Each row has a name. Each piece below is followed by the name of the row it came from, unless a question asks for something else. Each question is about the rows just above it. Some pieces are copies with a little noise.

[-1.30 -3.40  8.23  3.52 -1.11 -6.28] : k334
[ 5.18 -1.16  0.00  6.06  3.04 -2.78] : k263
[ 3.73 -3.75 -3.87  0.82  2.52 -2.69] : k375
[ 2.17  1.80  6.12  3.07 -3.99 -8.83] : k25
[-4.27 -5.18  0.99  0.42  6.64 -2.56] : k564
[ 0.00  6.09  3.04  2.05 -0.46 -4.56] : k114
[ 6.47  1.42  5.11  6.45 -3.84 -6.63] : k132
[ 0.90 -1.16  0.00  6.06  3.04 -2.78] : k166
What is the next entry after [ 0.90 -1.16  0.00  6.06]?	[3.04]
asked: [ 5.18 -1.16  0.00  6.06  3.04 -2.78]	k263
asked: [-4.27 -5.17  0.99  0.43  6.64 -2.55]	k564
asked: [-1.30 -3.41  8.23  3.51 -1.12 -6.28]	k334

